Here is a tiny trained network, its code and every weight. The questions are about switching its units off for an input and a target symbol, where a switched-off unit gives its printed mean instead of its output.

import numpy as np


def w(rows, s, z=0):
    codes = np.array(rows[::2]) - 128.0
    scale = np.full(codes.shape[1], s)
    scale[-1] = z or s
    return codes * scale


def norm(h):
    return h / np.sqrt((h * h).mean(-1, keepdims=True) + 1e-5)


def f(y):
    return y / 2 * (1 + np.tanh(0.7978845608 * (y + 0.044715 * y**3)))


def softmax(a):
    e = np.exp(a - a.max(-1, keepdims=True))
    return e / e.sum(-1, keepdims=True)


def log_softmax(a):
    a = a - a.max(-1, keepdims=True)
    return a - np.log(np.exp(a).sum(-1, keepdims=True))


def net(x, mask):
    ids = ['αγδζξπφω'.index(c) for c in x.split()]
    T = len(ids)
    res = E[ids] + P[:T]
    u = 0
    for l in range(2):
        r = norm(res)
        for j in range(2):
            rows = slice(4 * j, 4 * j + 4)
            q, k, v = (r @ M[l][rows].T for M in (Q, K, V))
            z = softmax(np.where(np.tri(T) > 0, q @ k.T / 4**0.5, -1e9)) @ v
            o = O[l][rows]
            res = res + np.where(mask[u + j], z, o[:, -1]) @ o[:, :-1]
        u += 2
        y = f(norm(res) @ A[l][:, :-1].T + A[l][:, -1])
        res = res + np.where(mask[u : u + 12], y, B[l][:, -1]) @ B[l][:, :-1]
        u += 12
    return log_softmax(norm(res)[-1] @ U[:, :-1].T + U[:, -1])


Q, K, V, O, A, B = {}, {}, {}, {}, {}, {}
E = w([
[137,109,102,155,140],'α',
[128,130,143,147,95],'γ',
[127,119,123,147,119],'δ',
[151,121,121,164,126],'ζ',
[196,90,152,215,2],'ξ',
[118,77,63,106,164],'π',
[96,117,138,75,81],'φ',
[151,161,146,134,119],'ω',
],0.023)
P = w([
[139,152,7,118,46],'0',
[102,227,2,122,104],'1',
[130,5,196,79,134],'2',
[190,122,49,53,91],'3',
[23,172,104,189,138],'4',
[154,184,175,66,173],'5',
],0.0098)
Q[0] = w([
[106,127,111,170,172],'0.h1',
[141,102,145,114,101],'0.h1',
[255,101,63,34,63],'0.h1',
[133,208,117,155,125],'0.h1',
[128,132,49,142,74],'0.h2',
[50,229,85,188,150],'0.h2',
[144,111,156,128,169],'0.h2',
[46,75,92,182,77],'0.h2',
],0.015)
K[0] = w([
[56,84,80,161,111],'0.h1',
[155,89,128,55,49],'0.h1',
[241,158,82,9,142],'0.h1',
[94,174,132,132,98],'0.h1',
[176,92,188,67,142],'0.h2',
[209,47,72,73,64],'0.h2',
[63,152,110,140,103],'0.h2',
[238,174,125,50,140],'0.h2',
],0.014)
V[0] = w([
[52,29,128,123,150],'0.h1',
[57,164,58,45,168],'0.h1',
[87,120,74,229,63],'0.h1',
[56,168,135,113,185],'0.h1',
[86,49,70,143,159],'0.h2',
[240,103,149,249,108],'0.h2',
[59,103,162,119,2],'0.h2',
[110,211,222,62,195],'0.h2',
],0.0086)
O[0] = w([
[173,189,106,96,86,93],'0.h1',
[114,123,114,115,100,143],'0.h1',
[155,124,175,125,151,201],'0.h1',
[153,78,115,125,107,86],'0.h1',
[177,247,105,143,65,144],'0.h2',
[158,134,183,50,164,144],'0.h2',
[164,24,207,147,91,190],'0.h2',
[81,122,139,158,148,1],'0.h2',
],0.012,0.0091)
A[0] = w([
[173,134,120,131,98,87],'0.n1',
[92,133,136,114,111,89],'0.n2',
[153,178,194,151,117,39],'0.n3',
[150,100,154,122,112,134],'0.n4',
[20,146,104,52,129,198],'0.n5',
[147,79,133,116,135,156],'0.n6',
[73,130,77,85,143,90],'0.n7',
[100,88,99,91,145,89],'0.n8',
[140,146,154,118,217,221],'0.n9',
[81,102,126,151,252,3],'0.n10',
[83,120,135,99,127,132],'0.n11',
[197,117,161,187,109,88],'0.n12',
],0.017,0.0055)
B[0] = w([
[144,134,159,134,162,203],'0.n1',
[134,108,140,142,133,118],'0.n2',
[210,110,90,128,139,181],'0.n3',
[104,143,123,110,157,214],'0.n4',
[112,10,72,169,142,161],'0.n5',
[80,202,111,93,155,206],'0.n6',
[131,70,50,124,165,133],'0.n7',
[190,133,27,178,101,144],'0.n8',
[123,157,131,19,55,183],'0.n9',
[52,142,150,171,39,173],'0.n10',
[154,89,91,225,73,136],'0.n11',
[110,78,104,173,178,254],'0.n12',
],0.011,0.0088)
Q[1] = w([
[94,154,151,79,236],'1.h1',
[121,60,114,100,86],'1.h1',
[66,127,187,100,175],'1.h1',
[216,155,174,219,38],'1.h1',
[2,43,96,63,64],'1.h2',
[153,33,136,132,65],'1.h2',
[19,127,194,92,208],'1.h2',
[157,117,73,155,108],'1.h2',
],0.0091)
K[1] = w([
[185,175,210,252,108],'1.h1',
[173,104,149,70,75],'1.h1',
[42,93,169,136,135],'1.h1',
[127,92,61,163,100],'1.h1',
[33,92,189,149,75],'1.h2',
[114,126,150,51,111],'1.h2',
[148,157,178,223,130],'1.h2',
[109,145,113,72,96],'1.h2',
],0.011)
V[1] = w([
[38,200,14,50,176],'1.h1',
[85,163,170,255,160],'1.h1',
[135,56,28,78,164],'1.h1',
[176,33,91,130,144],'1.h1',
[123,187,241,68,124],'1.h2',
[144,176,131,191,115],'1.h2',
[138,159,136,114,184],'1.h2',
[153,39,131,83,24],'1.h2',
],0.0065)
O[1] = w([
[153,119,205,166,71,46],'1.h1',
[230,123,127,204,216,3],'1.h1',
[74,136,164,172,64,216],'1.h1',
[105,100,158,64,82,239],'1.h1',
[120,66,133,156,95,111],'1.h2',
[96,69,135,114,236,92],'1.h2',
[178,154,171,178,177,122],'1.h2',
[19,216,254,126,61,219],'1.h2',
],0.0061,0.0036)
A[1] = w([
[125,120,51,136,136,115],'1.n1',
[82,124,151,82,194,1],'1.n2',
[107,31,130,109,124,158],'1.n3',
[85,195,65,159,40,80],'1.n4',
[161,223,145,110,69,98],'1.n5',
[108,99,165,187,127,84],'1.n6',
[235,89,82,150,162,47],'1.n7',
[200,80,116,206,179,126],'1.n8',
[128,119,65,101,166,139],'1.n9',
[154,119,153,189,68,85],'1.n10',
[142,222,124,172,156,55],'1.n11',
[7,117,108,161,169,169],'1.n12',
],0.015,0.0065)
B[1] = w([
[201,138,141,108,128,140],'1.n1',
[110,164,114,130,251,130],'1.n2',
[87,145,66,175,144,213],'1.n3',
[89,110,222,76,142,226],'1.n4',
[137,113,53,207,154,192],'1.n5',
[172,171,70,85,115,147],'1.n6',
[116,129,210,183,143,251],'1.n7',
[138,88,169,130,70,255],'1.n8',
[160,131,179,161,81,173],'1.n9',
[84,150,158,27,96,147],'1.n10',
[55,187,166,128,168,130],'1.n11',
[185,36,65,150,96,208],'1.n12',
],0.012,0.0081)
U = w([
[126,149,163,28,186,109],'α',
[171,234,63,234,121,253],'γ',
[52,100,101,178,242,160],'δ',
[38,248,139,218,142,151],'ζ',
[194,90,217,176,122,187],'ξ',
[236,180,87,73,27,107],'π',
[24,103,150,79,42,44],'φ',
[163,36,22,206,92,68],'ω',
],0.012,0.0029)

Each question gives the input, a string of symbols that net reads in full, and the target symbol t.
The units are the heads (4 rows each of Q, K, V and O) and the neurons (one row each of A and B). Each row of codes is followed by its name. A weight is (code - 128) times the scale printed after its matrix; where a second scale follows, it is the last column's (O, A, B and U).
mask holds one flag per unit, layer by layer, with each layer's heads first. A switched-off unit (its flag False) gives its mean, the last column of its rows in O or B, instead of its output. The means were averaged over made-up inputs and are rounded, as every weight is.
A unit's drop is (log p(t) with every unit on - log p(t) with that unit switched off) / (log p(t) with every unit on - log p(t) with every unit switched off).
The circuit of an input: a set's keep is (log p(t) with only the set's units on - log p(t) with every unit switched off) / (log p(t) with every unit on - log p(t) with every unit switched off). Starting from the 12 units with the biggest drops (on a tie, the unit counted first), units are removed one at a time, each time the one whose removal leaves the highest keep (on an exact tie, the one counted first), for as long as the keep stays at least 0.8.
units of the circuit, in order: the units of the circuit, biggest drop first
most important unit: the unit with the biggest drop
top k neurons: the k neurons with the biggest drops, biggest first
top k neurons in layer l: the k neurons of layer l with the biggest drops, biggest first
input ζ ω α ζ δ, target π: units of the circuit, in order -> [0.h2; 0.h1; 0.n9]
input δ ω ζ, target φ: top 2 neurons -> [0.n10; 0.n9]
input π δ α δ, target γ: units of the circuit, in order -> [0.h2; 1.n5]
input γ γ α ζ, target γ: units of the circuit, in order -> [0.h2; 1.n5]
input δ ζ δ α ω γ, target φ: units of the circuit, in order -> [0.h2; 0.n9]
input δ ω δ, target φ: top 2 neurons -> [1.n4; 0.n9]
input δ δ δ φ δ π, target φ: units of the circuit, in order -> [0.h1; 1.h2]
input α α δ, target γ: units of the circuit, in order -> [0.h2; 1.n5; 0.h1]
input δ α ω π δ, target ζ: top 2 neurons -> [1.n5; 0.n5]
input ζ ξ ω π δ ξ, target π: top 4 neurons -> [1.n6; 1.n4; 1.n10; 1.n7]
input γ ξ ω α, target φ: top 2 neurons in layer 0 -> [0.n10; 0.n9]
input γ φ α ω, target γ: units of the circuit, in order -> [0.h2; 1.n5]
input δ φ ω ω δ φ, target ω: most important unit -> 0.n5
input γ ω ξ γ δ, target δ: top neuron -> [0.n12]
input ζ ζ ω ω α, target φ: units of the circuit, in order -> [0.h2; 0.h1; 0.n9]
input ω ξ α δ ω ξ, target ω: top 2 neurons in layer 0 -> [0.n1; 0.n12]
input δ α φ δ, target ω: top 3 neurons -> [1.n12; 0.n12; 0.n9]
input δ α φ δ π ξ, target π: top 2 neurons -> [1.n10; 1.n6]
input δ φ ω ω, target φ: top 3 neurons in layer 0 -> [0.n10; 0.n12; 0.n9]
input ξ ω π, target ω: top neuron -> [0.n5]
input φ ω γ, target φ: top 2 neurons in layer 1 -> [1.n4; 1.n5]
input φ φ π ω φ δ, target ω: top 2 neurons -> [1.n12; 0.n9]
input φ ξ ζ ω δ, target φ: top 2 neurons -> [0.n9; 1.n4]
input δ φ δ δ φ π, target φ: top 2 neurons in layer 0 -> [0.n5; 0.n12]
input ω ω ζ ω, target π: top 3 neurons in layer 0 -> [0.n9; 0.n10; 0.n6]
input φ φ α γ, target γ: top 2 neurons in layer 0 -> [0.n12; 0.n5]
input δ ξ δ δ π, target π: top neuron -> [0.n12]
